B, the same points measured another way; then each row and its match in B:
In the rows, zero is written as 128.
B:
0: [108 104 126 113 129 146 195 125  92 156 153 136 124 112 137 133]
1: [128  87 123  89 127 100 236 146  94 144 176 142 133  99 154 120]
2: [123 137 152 152 130 158  61 104 153 142 101 114 117 137 129 116]
3: [137 140 124 109 120 101 142 148 140 106 126 133 139 127 136 105]
4: [131 194 145 148 113 147  31 112 171 139  82 123 125 150 126  92]
5: [113 122 132 126 121 150 152 116 110 158 137 134 124 129 134 120]
6: [142 127 138 115 119 110 134 142 151 134 122 132 134 131 138 101]
7: [120 134 139 143 127 157  88 117 120 146 120 122 126 135 134 138]
8: [127  99 134 138 119 156  99  93 137 183 119 109 115 123 136 112]
9: [125 118 137 141 124 161  98 106 120 169 112 114 122 133 126 134]
10: [139 161 145 133 110 139  57 126 165 139  91 127 127 150 126  97]
11: [146 133 127 110 122  99 139 145 141 115 124 140 132 133 135 104]
12: [122 124 150 156 120 172  35  91 154 181  73 110 120 144 126 121]
13: [126 107 154 161 127 184  15  93 134 187  81 106 126 144 118 158]
14: [127 111 133 122 119 132 160 125 109 155 141 133 125 119 133 120]
15: [121 129 135 146 122 161  72 117 122 143 101 126 123 136 124 136]
16: [135 177 138 140 112 142  47 117 169 140  86 128 127 144 126  94]
17: [118 149 137 138 117 152  96 117 129 148 108 133 131 138 133 120]
18: [116 105 126 125 130 155 167 127  76 144 148 130 129 114 124 166]
19: [128 100 119  97 125 109 234 141  96 153 169 153 143 109 159 115]
20: [147 133 136 124 124 110  97 138 153 127 113 122 137 136 126 113]
21: [127  85 111  88 124  88 252 149  99 116 186 131 130  94 149 115]
22: [114 142 157 161 127 191  27  99 137 169  56 115 135 159 118 149]
23: [147 137 135 121 123 110 112 140 154 122 114 129 130 138 128  98]
24: [122 119 141 143 139 163  84 111 113 166 103 112 129 137 132 153]
25: [110 126 137 125 122 154 141 120 103 158 124 128 131 128 141 139]
26: [125 155 147 144 107 154  75 107 166 154  96 133 114 140 132  64]
27: [126 208 147 153 107 159  12 108 172 148  67 134 134 167 122  89]
28: [147 123 127 113 123  97 147 142 143 120 139 134 128 121 137 106]
29: [123 169 144 148 113 145  52 123 153 119  98 121 123 150 121 122]
30: [147 149 140 129 114 101  93 132 178 117 106 127 128 139 134  79]
31: [134  93 128 103 119 106 199 142 117 154 157 138 133 112 144 111]
32: [123 157 121 104 112 111 215 156 109 130 149 157 151 131 153 109]
33: [124 118 133 147 128 159  93 112 121 157 116 112 122 131 126 140]
34: [114 142 157 167 117 178  13  99 168 180  54 113 119 153 125 133]
35: [106 108 125 117 128 156 171 122  84 155 147 128 128 118 139 150]
36: [134 126 124 127 136 124 135 139 110 133 128 127 147 134 133 152]
37: [143 159 135 133 114 122  58 129 164 130  92 121 127 145 119  95]
38: [134 150 131 122 116 113 141 142 142 115 131 146 136 128 144 108]
39: [125 157 135 149 123 142  65 134 126 106 106 118 124 151 115 151]
40: [142  50 125  93 138  80 232 141 109 111 194 131 108  79 129 117]
41: [141 163 133 132 116 116  88 130 161 104 100 139 141 148 143  97]
42: [139  97 127 104 123  98 193 138 124 142 159 132 119 109 139 104]
43: [123 117 125 122 134 143 164 127  97 136 147 121 130 118 128 144]
44: [152 143 137 133 115 102  78 120 184 139 103 134 122 136 125  75]
45: [109 143 135 145 129 156  89 123 114 145 116 117 126 137 131 146]
46: [140 107 122 114 132 100 161 143 118 125 151 128 135 118 129 121]
47: [145 131 125 121 132 104 140 144 134 113 132 132 130 127 130 119]
48: [118 101 124 109 125 136 194 131  95 156 151 136 132 113 146 139]
49: [142 179 143 145 115 146  50 115 169 141  86 125 129 154 124  95]
50: [132 154 124 113 107 114 172 142 143 113 144 153 126 128 149  79]
51: [116 157 148 151 113 172  60 106 150 170  86 126 125 146 136 104]
52: [141 143 128 112 122 101 161 152 130 114 136 139 138 124 135 103]
53: [140 175 137 136 120 128  60 132 167 120  85 124 152 155 139 122]

[185 160 108  65  75 121 142 141 125 109 132  65  66 154  96  95 128 137
 122 186 124 122  94 117 119] | 18
[122 119 151 180 141 121 131 107 126 114 151 166 160 143 167 175 164 134
 109  93  91 148 113 138 146] | 38
[153 138 127 105  77 119 125 147 110 111 143  86  78 138  99 116 135 136
 122 140 108 165  95 124 112] | 48
[101  77  94  55 128 144  88 180 100 162  83 100  89  87  74  88  76 128
 127 100 166 171 165 145 108] | 8
[159 132  92  91 121 107 141 147 132 140 111  86 101 153 122  85 114 125
 127 161 143  86 116 133 137] | 45
[104  77 124 147 190 124 122 123 126 165  99 160 196 129 151 104 125 116
 114  79 142 107 169 168 157] | 4
[148 120  88  70 120 121 126 159 124 145 103  82  90 130 104  88  97 127
 130 152 157 108 128 130 124] | 33
[100 131 134 160 108 144 110 127 109 116 164 140 110  99 128 164 130 129
 130  82  93 198 103 112 108] | 42
[129 104 110 105 133 115 125 151 120 146 110 115 123 137 128 100 115 124
 119 115 134 119 135 148 139] | 17
[ 97  73 126 136 183 126 116 129 123 163  97 162 183 123 150 119 124 118
 113  69 140 121 168 164 153] | 16
[144 134 145 177  75 109 121 131  99  92 180 119  89 146 122 171 162 149
 107  99  67 202  76 128 112] | 19
[106 131 138 168 135 140 123 105 127 117 154 164 144 117 157 172 143 127
 122  90  94 158 111 118 131] | 28
[ 73  76 130 161 183 138 104 121 122 151 115 187 182  99 162 165 126 122
 121  47 131 152 158 146 143] | 44
[108  89 108  67 144 128 114 162 123 165  82 108 123 111 114  91  95 115
 136 123 166 106 159 145 131] | 2
[131 123 120  90 105 124 114 159 107 137 123  95  95 123  99  98 114 128
 124 117 125 163 124 135 115] | 5
[106 108 127 166 163 130 124 112 131 130 132 171 156 122 167 173 142 129
 118  84 109 132 128 133 145] | 23
[121 130 154 185 133 130 134 101 129 114 162 166 156 134 165 177 162 131
 115  94  84 153 108 126 143] | 52
[164 121  75  63 120 111 133 156 126 145  92  78  81 140 105  86 100 131
 128 164 165  85 126 134 126] | 24
[134 111  97  76 131 119 128 156 129 153  96  96 113 130 119  87 100 121
 132 140 158  96 137 136 132] | 15
[149 103  84  63 119 118 117 167 114 150  92  83  86 127  93  86  96 133
 123 141 157 122 137 140 121] | 9
[ 69  91 144 181 184 140 111 122 126 150 127 185 183 100 171 172 125 119
 126  54 122 145 155 136 145] | 30
[115 108 118 155 156 124 128 113 131 130 119 162 153 131 162 163 140 128
 118  94 120 123 126 135 145] | 20
[169  71  49  43 150 106 122 156 123 165  48  85  95 132  84  65  91 131
 129 152 206  60 150 155 118] | 13
[152 153 115 100  92 124 133 143 124 119 140  84  83 134 113 106 121 127
 131 154 121 135  97 115 119] | 43
[ 95  89 120 145 181 133 119 119 131 154 107 168 176 114 160 136 124 118
 123  76 135 116 157 145 148] | 37
[171  59  93  54 163  87 123 161 123 153  40  93 121 153 102  68 116 130
 126 148 195  47 162 173 140] | 22
[ 69  97 203 205 137 135 115 128 109 128 167 166 180 119 158 189 158 131
 116  50  82 199 133 137 141] | 50
[103  52 121  72 149 118 102 172 109 169  70 117 138 117 105  88 105 121
 122  86 165 130 180 172 137] | 51
[112 111 115 114 162 127 133 126 139 155 108 139 160 130 156 106 120 112
 125 114 139  89 146 145 155] | 29
[147 130 134  82  68 124 118 157 104 116 135  82  73 134  85 108 130 137
 119 137 113 175 105 130 109] | 0
[101  80 121 138 171 125 116 128 125 153 104 163 170 122 151 134 129 122
 114  78 136 124 157 157 150] | 10
[114 101 130 163 141 124 118 119 121 125 134 164 146 126 154 168 144 133
 112  78 104 152 125 142 139] | 6
[164 135 123  70  72 119 127 154 111 115 131  75  74 144  84  98 128 139
 117 158 122 157 103 134 114] | 35
[ 57  50 138  92 159 144  87 168 101 178  86 146 159  87 115 100  94 112
 122  41 151 171 192 168 136] | 26
[137  99 127 205 196  98 140 109 138 140 121 163 190 157 184 153 149 128
 117 100 126  80 133 148 160] | 53
[134 136 127 173 136 123 138 101 135 112 151 157 145 141 168 174 154 131
 116 114  99 128 103 125 143] | 47
[114 175 148 173  63 135 126 130 111  89 202 125  72 121 135 185 142 139
 125 110  60 204  69  98 109] | 21
[131 151 118 163 122 133 134 107 132 109 161 138 117 124 150 161 140 129
 129 120  98 144  91 105 121] | 46
[120  40  93  46 158 117  95 176 107 172  42 103 118 107  82  76  87 125
 132 103 202 107 182 166 123] | 12
[ 80 159 152 106  72 172 103 137 120 102 167 126  72  63 110 176 112 120
 157 108  98 208  92  78  84] | 40
[137  38 101  44 176 105 101 165 116 166  26 110 139 122  92  68 104 122
 134 117 204  74 185 178 133] | 34
[ 99 111 160 215 187 114 133 125 134 146 141 164 192 137 184 171 142 126
 127  89 115 111 133 133 157] | 41
[114 118 143 174 142 129 128 106 128 117 153 168 153 128 163 175 153 131
 115  90  95 149 113 130 143] | 11
[108  71 126 143 203 120 123 124 125 179  92 158 207 135 151  82 123 111
 112  76 152  99 181 178 163] | 27
[106 122 147 177 146 132 131 104 132 120 150 170 163 130 172 179 154 128
 118  91  95 143 116 126 147] | 3
[144 131 179 207 103 107 137 105 111  93 185 158 151 174 153 184 193 149
  90  94  55 191  95 146 145] | 32
[158 147 101 112 147 109 160 115 154 133 115 116 137 162 170 105 131 117
 127 166 135  46 111 129 159] | 39
[144 122  95  84 118 117 133 154 128 149 110  91 104 136 120  88 106 122
 131 147 146  97 125 135 132] | 7
[116 123 135 153 101 130 109 134 105 110 156 129 101 111 117 162 138 136
 123  87  91 197  97 122 105] | 31
[176 151 100 152 121 101 149 114 136 110 145 115 107 162 152 143 148 136
 120 155 105  98  82 119 134] | 36
[129 121 119 117 107 124 115 146 110 127 136 109  99 122 113 126 124 130
 124 109 113 168 109 130 114] | 14
[155 125 114  95  99 111 125 155 112 134 127  84  90 145 106  94 122 132
 118 138 123 142 110 136 122] | 25
[105  76 123 147 189 123 120 122 127 161 101 165 186 128 157 121 127 119
 114  74 138 113 166 163 155] | 49
[121 136 143 149  67 124 111 137 100  93 173 119  73 122 115 178 150 142
 122  97  72 211  80 116 100] | 1
